Here is a tiny trained network, its code and every weight. The questions are about switching its units off for an input and a class, where a switched-off unit gives its printed mean instead of its output.

import numpy as np


def w(rows, s, z=0):
    codes = np.array(rows[::2]) - 128.0
    scale = np.full(codes.shape[1], s)
    scale[-1] = z or s
    return codes * scale


def f(y):
    return y / 2 * (1 + np.tanh(0.7978845608 * (y + 0.044715 * y**3)))


def log_softmax(a):
    a = a - a.max(-1, keepdims=True)
    return a - np.log(np.exp(a).sum(-1, keepdims=True))


def net(x, mask):
    res = np.array(x, float).reshape(1, 7) / 4 @ E
    y = f(res @ A[0][:, :-1].T + A[0][:, -1])
    res = res + np.where(mask, y, B[0][:, -1]) @ B[0][:, :-1]
    return log_softmax(res[-1] @ U[:, :-1].T + U[:, -1])


A, B = {}, {}
E = w([
[165,149,108,136,164,120,137,89,82,130],'x0',
[119,98,140,188,92,129,105,101,112,193],'x1',
[87,201,183,102,123,113,139,165,246,121],'x2',
[157,103,189,231,140,127,66,111,203,36],'x3',
[140,158,140,116,88,131,166,163,150,114],'x4',
[119,130,120,102,151,134,128,134,117,98],'x5',
[46,77,108,183,178,2,211,186,145,70],'x6',
],0.0083)
A[0] = w([
[169,125,124,112,137,211,112,114,153,145,75],'N0',
[64,24,123,183,166,60,254,154,151,121,95],'N1',
[84,42,187,139,105,139,102,92,63,152,254],'N2',
[114,144,82,45,145,99,111,179,101,243,79],'N3',
[187,115,167,226,149,194,100,125,160,52,68],'N4',
[169,97,216,59,113,173,83,130,114,164,64],'N5',
],0.0075,0.0064)
B[0] = w([
[80,190,133,113,205,149,79,213,79,181,167],'N0',
[134,120,178,122,220,111,66,171,136,164,253],'N1',
[181,115,122,69,61,185,152,100,170,182,247],'N2',
[29,82,10,144,49,78,91,97,172,66,220],'N3',
[30,105,77,164,77,13,110,95,189,70,219],'N4',
[148,254,118,149,131,171,74,149,68,158,180],'N5',
],0.0092,0.0069)
U = w([
[45,65,24,211,77,73,142,115,152,114,5],'0',
[141,140,169,216,234,171,66,254,54,231,13],'1',
[164,66,148,111,152,188,207,114,221,173,253],'2',
[152,74,176,102,161,185,194,99,203,167,225],'3',
],0.0051,0.0047)

Each question gives the input, the list of numbers given to net, and the class t.
The units are the neurons (one row each of A and B). Each row of codes is followed by its name. A weight is (code - 128) times the scale printed after its matrix; where a second scale follows, it is the last column's (A, B and U).
mask holds one flag per neuron, in row order. A switched-off neuron (its flag False) gives its mean, the last column of its row in B, instead of its output. The means were averaged over made-up inputs and are rounded, as every weight is.
A unit's drop is (log p(t) with every unit on - log p(t) with that unit switched off) / (log p(t) with every unit on - log p(t) with every unit switched off).
The circuit of an input: a set's keep is (log p(t) with only the set's units on - log p(t) with every unit switched off) / (log p(t) with every unit on - log p(t) with every unit switched off). Starting from all 6 units, units are removed one at a time, each time the one whose removal leaves the highest keep (on an exact tie, the one counted first), for as long as the keep stays at least 0.8.
circuit, biggest first: the units of the circuit, biggest drop first
most important unit: the unit with the biggest drop
k most important neurons: the k neurons with the biggest drops, biggest first
drop of u: that unit's drop, to one decimal
input [-4,-4,-5,7,8,7,-6], class 0: 2 most important neurons -> (N4, N1)
input [0,2,8,-2,-7,2,4], class 1: circuit, biggest first -> (N1, N4)
input [4,-4,2,4,-4,0,5], class 1: circuit, biggest first -> (N1)
input [-6,-5,3,-4,3,-2,-5], class 1: circuit, biggest first -> (N5, N2)
input [-2,1,-3,2,7,-2,3], class 1: 3 most important neurons -> (N3, N1, N4)
input [-3,-5,-3,2,5,-5,-5], class 1: circuit, biggest first -> (N0, N5)
input [-6,1,-2,-7,1,0,-7], class 0: 2 most important neurons -> (N3, N1)
input [3,2,-8,-1,-3,1,0], class 2: circuit, biggest first -> (N2, N4)
input [3,0,8,7,-5,2,-8], class 1: 2 most important neurons -> (N0, N5)
input [5,3,5,7,-3,-1,-6], class 0: 2 most important neurons -> (N4, N1)
input [1,7,-6,-2,-7,-2,-1], class 2: 2 most important neurons -> (N2, N4)
input [7,3,-3,-6,3,-2,-3], class 0: 2 most important neurons -> (N3, N1)
input [6,-1,0,5,-5,0,6], class 1: 2 most important neurons -> (N1, N3)
input [3,2,-1,8,3,-1,-1], class 0: most important unit -> N4
input [-6,-6,5,-7,-4,3,1], class 0: 2 most important neurons -> (N3, N2)
input [5,-4,-3,4,-1,-4,8], class 1: 2 most important neurons -> (N1, N3)
input [-8,6,-6,5,3,5,3], class 2: drop of N2 -> 0.7
input [6,-2,-4,-2,-8,-4,3], class 3: drop of N5 -> 0.1
input [-5,-3,-8,-4,5,0,7], class 1: drop of N1 -> 0.9
input [-2,-8,-8,8,2,-5,-3], class 0: circuit, biggest first -> (N4)
